Below is a small trained network, with its code and all its weights. Each question gives an input and a target symbol and asks what happens when units are switched off, that is, made to give their printed mean instead of their output.

import numpy as np


def w(rows, s, z=0):
    codes = np.array(rows[::2]) - 128.0
    scale = np.full(codes.shape[1], s)
    scale[-1] = z or s
    return codes * scale


def f(y):
    return np.maximum(y, 0)


def softmax(a):
    e = np.exp(a - a.max(-1, keepdims=True))
    return e / e.sum(-1, keepdims=True)


def log_softmax(a):
    a = a - a.max(-1, keepdims=True)
    return a - np.log(np.exp(a).sum(-1, keepdims=True))


def net(x, mask):
    ids = ['αβλμξστφψ'.index(c) for c in x.split()]
    T = len(ids)
    res = E[ids] + P[:T]
    u = 0
    for l in range(2):
        r = res
        for j in range(3):
            rows = slice(3 * j, 3 * j + 3)
            q, k, v = (r @ M[l][rows].T for M in (Q, K, V))
            z = softmax(np.where(np.tri(T) > 0, q @ k.T / 3**0.5, -1e9)) @ v
            o = O[l][rows]
            res = res + np.where(mask[u + j], z, o[:, -1]) @ o[:, :-1]
        u += 3
        y = f(res @ A[l][:, :-1].T + A[l][:, -1])
        res = res + np.where(mask[u : u + 4], y, B[l][:, -1]) @ B[l][:, :-1]
        u += 4
    return log_softmax(res[-1] @ U[:, :-1].T + U[:, -1])


Q, K, V, O, A, B = {}, {}, {}, {}, {}, {}
E = w([
[158,148,132],'α',
[122,125,138],'β',
[103,129,118],'λ',
[146,155,128],'μ',
[114,115,134],'ξ',
[186,194,85],'σ',
[161,3,99],'τ',
[154,148,126],'φ',
[126,142,144],'ψ',
],0.026)
P = w([
[216,75,185],'0',
[39,172,147],'1',
[196,64,132],'2',
[75,206,133],'3',
[215,58,131],'4',
[94,219,130],'5',
[221,70,118],'6',
[119,234,134],'7',
[217,70,106],'8',
[174,254,172],'9',
],0.0072)
Q[0] = w([
[76,154,143],'L0H1',
[91,144,127],'L0H1',
[152,156,151],'L0H1',
[115,173,164],'L0H2',
[47,139,105],'L0H2',
[124,64,139],'L0H2',
[134,247,125],'L0H3',
[102,214,129],'L0H3',
[209,95,76],'L0H3',
],0.015)
K[0] = w([
[170,167,60],'L0H1',
[79,78,29],'L0H1',
[173,138,123],'L0H1',
[106,155,164],'L0H2',
[115,112,41],'L0H2',
[142,142,56],'L0H2',
[254,215,111],'L0H3',
[195,197,169],'L0H3',
[110,104,73],'L0H3',
],0.012)
V[0] = w([
[123,82,211],'L0H1',
[200,68,124],'L0H1',
[152,186,96],'L0H1',
[197,129,203],'L0H2',
[111,170,126],'L0H2',
[156,120,218],'L0H2',
[105,125,246],'L0H3',
[199,137,203],'L0H3',
[157,148,118],'L0H3',
],0.012)
O[0] = w([
[95,132,102,178],'L0H1',
[87,80,58,232],'L0H1',
[92,127,32,125],'L0H1',
[121,181,1,246],'L0H2',
[181,66,179,73],'L0H2',
[61,191,27,210],'L0H2',
[73,181,14,19],'L0H3',
[3,108,50,254],'L0H3',
[129,89,228,187],'L0H3',
],0.0082,0.0035)
A[0] = w([
[38,98,98,221],'L0N1',
[114,170,121,1],'L0N2',
[109,209,221,33],'L0N3',
[217,254,95,76],'L0N4',
],0.0085,0.013)
B[0] = w([
[218,176,177,246],'L0N1',
[4,114,116,128],'L0N2',
[192,74,231,129],'L0N3',
[77,33,255,140],'L0N4',
],0.0096,0.014)
Q[1] = w([
[182,155,90],'L1H1',
[5,137,99],'L1H1',
[191,71,22],'L1H1',
[96,65,113],'L1H2',
[40,113,144],'L1H2',
[80,185,194],'L1H2',
[27,77,148],'L1H3',
[119,180,157],'L1H3',
[25,178,203],'L1H3',
],0.015)
K[1] = w([
[149,66,41],'L1H1',
[200,117,203],'L1H1',
[200,174,22],'L1H1',
[113,70,135],'L1H2',
[137,108,209],'L1H2',
[94,201,199],'L1H2',
[79,178,245],'L1H3',
[98,104,146],'L1H3',
[208,12,253],'L1H3',
],0.014)
V[1] = w([
[42,147,118],'L1H1',
[233,171,254],'L1H1',
[7,93,109],'L1H1',
[153,196,101],'L1H2',
[230,73,85],'L1H2',
[53,103,59],'L1H2',
[178,188,20],'L1H3',
[52,225,105],'L1H3',
[137,172,115],'L1H3',
],0.009)
O[1] = w([
[101,184,7,82],'L1H1',
[58,133,99,197],'L1H1',
[126,117,123,25],'L1H1',
[95,124,118,205],'L1H2',
[134,88,206,172],'L1H2',
[199,102,110,78],'L1H2',
[169,119,87,248],'L1H3',
[128,103,66,112],'L1H3',
[121,135,105,160],'L1H3',
],0.013)
A[1] = w([
[172,107,63,27],'L1N1',
[101,161,123,239],'L1N2',
[149,7,107,134],'L1N3',
[25,254,113,10],'L1N4',
],0.008,0.012)
B[1] = w([
[53,177,188,169],'L1N1',
[101,33,114,255],'L1N2',
[77,209,106,216],'L1N3',
[246,144,120,204],'L1N4',
],0.012,0.011)
U = w([
[134,120,115,73],'α',
[152,128,116,93],'β',
[204,104,129,4],'λ',
[147,88,126,62],'μ',
[152,38,100,125],'ξ',
[44,89,131,97],'σ',
[116,250,152,242],'τ',
[41,209,113,128],'φ',
[208,151,111,42],'ψ',
],0.012,0.0032)

Each question gives the input, a string of symbols that net reads in full, and the target symbol t.
The units are the heads (3 rows each of Q, K, V and O) and the neurons (one row each of A and B). Each row of codes is followed by its name. A weight is (code - 128) times the scale printed after its matrix; where a second scale follows, it is the last column's (O, A, B and U).
mask holds one flag per unit, layer by layer, with each layer's heads first. A switched-off unit (its flag False) gives its mean, the last column of its rows in O or B, instead of its output. The means were averaged over made-up inputs and are rounded, as every weight is.
A unit's drop is (log p(t) with every unit on - log p(t) with that unit switched off) / (log p(t) with every unit on - log p(t) with every unit switched off).
The circuit of an input: a set's keep is (log p(t) with only the set's units on - log p(t) with every unit switched off) / (log p(t) with every unit on - log p(t) with every unit switched off). Starting from the 12 units with the biggest drops (on a tie, the unit counted first), units are removed one at a time, each time the one whose removal leaves the highest keep (on an exact tie, the one counted first), for as long as the keep stays at least 0.8.
units of the circuit, in order: the units of the circuit, biggest drop first
most important unit: the unit with the biggest drop
k most important neurons: the k neurons with the biggest drops, biggest first
k most important neurons of layer l: the k neurons of layer l with the biggest drops, biggest first
heads that matter: for each layer, one digit per head in row order, 1 if its drop is at least 0.15 and else 0, layers parted by /
input φ ψ ψ ψ λ ξ, target ξ: most important unit -> L1N3
input ψ σ τ μ σ ξ ψ ψ ξ, target φ: heads that matter -> 011 / 001
input τ τ φ, target λ: units of the circuit, in order -> (L1H2; L0H1)
input ξ λ ψ, target ξ: units of the circuit, in order -> (L0H3; L1N3; L1H3)
input ξ ψ μ τ ψ σ λ ξ μ ψ, target σ: units of the circuit, in order -> (L0N1; L0H3)
input ψ σ β ψ ξ ψ ψ σ β λ, target σ: heads that matter -> 011 / 000
input ψ τ ψ λ, target τ: heads that matter -> 001 / 001
input ψ τ λ, target φ: heads that matter -> 011 / 011
input ψ β ψ ψ τ λ τ λ σ, target φ: 4 most important neurons -> (L0N1; L1N3; L1N4; L1N1)
input ξ ψ σ, target ξ: heads that matter -> 001 / 000
input ψ ψ μ τ ξ ψ φ, target φ: 3 most important neurons of layer 1 -> (L1N1; L1N3; L1N4)
input τ β μ σ β, target λ: units of the circuit, in order -> (L0H2; L1H1)
input ψ τ β τ ψ ψ φ λ ξ, target φ: 4 most important neurons -> (L0N1; L1N3; L1N1; L1N4)
input σ β β ψ β β ξ α, target σ: 2 most important neurons of layer 1 -> (L1N2; L1N3)
input ψ ξ σ λ ξ φ τ β λ τ, target τ: most important unit -> L1N3
input α ξ ψ τ β, target τ: 3 most important neurons -> (L1N3; L1N1; L1N2)
input ξ ξ σ ψ ψ σ φ, target ξ: 3 most important neurons -> (L0N1; L1N1; L1N4)
input λ β ψ ψ α λ λ σ, target σ: 3 most important neurons -> (L0N1; L0N4; L1N2)
input ξ ξ ξ ξ ξ σ α, target ξ: heads that matter -> 001 / 000
input ψ ξ λ α τ ξ β, target φ: 4 most important neurons -> (L0N1; L1N1; L1N3; L1N4)
